|   12 | -509 | -171 | -574 | -182 |  269 |  214 | -172 |  -84 |   30 | -159 |  586 | -319 |  144 |
|  -73 |   17 |   99 |  -98 |  165 |  237 |  -41 |   26 | -302 |  380 |  -74 |  413 | -298 |  356 |
|  -93 | -186 | -253 |  156 |  -32 |   91 | -234 | -723 |  -50 | -218 |  -39 |  670 |  243 |  194 |
|  237 |   -2 |  116 | -148 | -288 |  -64 |  145 |  -88 | -248 | -420 |  -50 | -190 |   -5 | -172 |
|   72 |  271 |  118 |  611 |  537 |  -52 |  -85 | -174 | -568 |  148 | -239 | -120 | -547 | -195 |
|   49 |  -87 | -200 |   77 |  -70 | -140 |  270 |  473 | -386 |   37 | -410 | -738 | -533 | -436 |
|
|  -73 |   17 |   99 |  -98 |  165 |  237 |  -41 |   26 | -302 |  380 |  -74 |  413 | -298 |  356 |
|  237 |   -2 |  116 | -148 | -288 |  -64 |  145 |  -88 | -248 | -420 |  -50 | -190 |   -5 | -172 |
|   49 |  -87 | -200 |   77 |  -70 | -140 |  270 |  473 | -386 |   37 | -410 | -738 | -533 | -436 |

|  281 |  -16 | -401 | -102 |   56 |  599 |  388 |
|   54 |  -23 |  141 | -172 |   91 | -169 |  287 |
|   85 |  -87 | -281 | -142 |  -80 |  322 |  301 |
| -174 |  146 |  100 |  -58 | -153 |   15 |  186 |
|   66 | -121 | -112 |  125 |  301 |  273 |  293 |
|  134 | -130 | -146 | -635 |  162 |  -50 |  323 |
|  192 | -183 | -304 | -263 |   18 |   41 |  348 |
|
|   54 |  -23 |  141 | -172 |   91 | -169 |  287 |
| -174 |  146 |  100 |  -58 | -153 |   15 |  186 |
|  134 | -130 | -146 | -635 |  162 |  -50 |  323 |

|  197 |   11 |  159 |  519 |   88 |  308 | -337 | -178 | -204 | -398 |
| -506 |  176 |  322 |  -57 |  134 |   15 |  398 | -184 | -180 |  -77 |
| -641 |  286 |  139 |  431 |  -24 |  343 | -223 | -257 |  -83 |  178 |
|  202 |  166 |  142 | -142 | -215 |  118 |   80 |   93 |  -28 |  152 |
| -622 | -189 | -239 | -240 | -307 |   26 |  235 |  -25 |  370 |  -53 |
|  -45 |  233 |  165 | -141 | -770 |  247 |  127 |  495 | -257 | -130 |
|
| -506 |  176 |  322 |  -57 |  134 |   15 |  398 | -184 | -180 |  -77 |
|  202 |  166 |  142 | -142 | -215 |  118 |   80 |   93 |  -28 |  152 |
|  -45 |  233 |  165 | -141 | -770 |  247 |  127 |  495 | -257 | -130 |

|   80 | -807 | -133 | -144 |  238 |
|   24 |  145 |  225 |   34 |  543 |
|  -97 | -112 | -485 |  134 |  220 |
|  194 | -306 |   81 | -330 | -113 |
| -183 |   54 | -325 | -113 |   74 |
| -386 |  -55 |  573 |  -41 |  -59 |
|  360 |  488 |  546 |  170 |   30 |
|  249 |  188 |  149 |  -98 | -202 |
| -230 | -475 | -334 |  -72 |  133 |
| -388 |  -62 | -154 |  348 |  -56 |
|  140 | -370 |  159 |   74 | -482 |
|  -52 |  201 |   61 |  109 |  323 |
|
|   24 |  145 |  225 |   34 |  543 |
|  194 | -306 |   81 | -330 | -113 |
| -386 |  -55 |  573 |  -41 |  -59 |
|  249 |  188 |  149 |  -98 | -202 |
| -388 |  -62 | -154 |  348 |  -56 |
|  -52 |  201 |   61 |  109 |  323 |

| -146 |  383 | -663 | -104 |   39 | -350 |  -30 |  -58 |  -29 |
|  241 | -384 |   22 |  139 |  -26 | -206 |  124 |  -38 |  308 |
|  459 | -445 |  241 | -122 |  -66 | -294 | -121 |  294 |  297 |
|  328 |  -75 | -133 | -141 |  387 | -111 |   76 | -250 | -297 |
|   80 |  261 |  376 |  254 |  -11 |  -29 |  182 |  -26 |   59 |
|   36 |  243 | -381 |   32 |  -55 | -552 |  162 |   78 |  121 |
| -100 |  134 |  -48 |   60 | -121 |   50 |  -66 | -120 |  -15 |
|
|  241 | -384 |   22 |  139 |  -26 | -206 |  124 |  -38 |  308 |
|  328 |  -75 | -133 | -141 |  387 | -111 |   76 | -250 | -297 |
|   36 |  243 | -381 |   32 |  -55 | -552 |  162 |   78 |  121 |

| -264 | -172 |  482 |
| -449 | -157 | -323 |
| -499 | -291 |  148 |
|  -86 |  193 | -159 |
| -435 |    8 |  183 |
| -166 |  646 |  103 |
|  164 |  -12 |  -50 |
|
| -449 | -157 | -323 |
|  -86 |  193 | -159 |
| -166 |  646 |  103 |
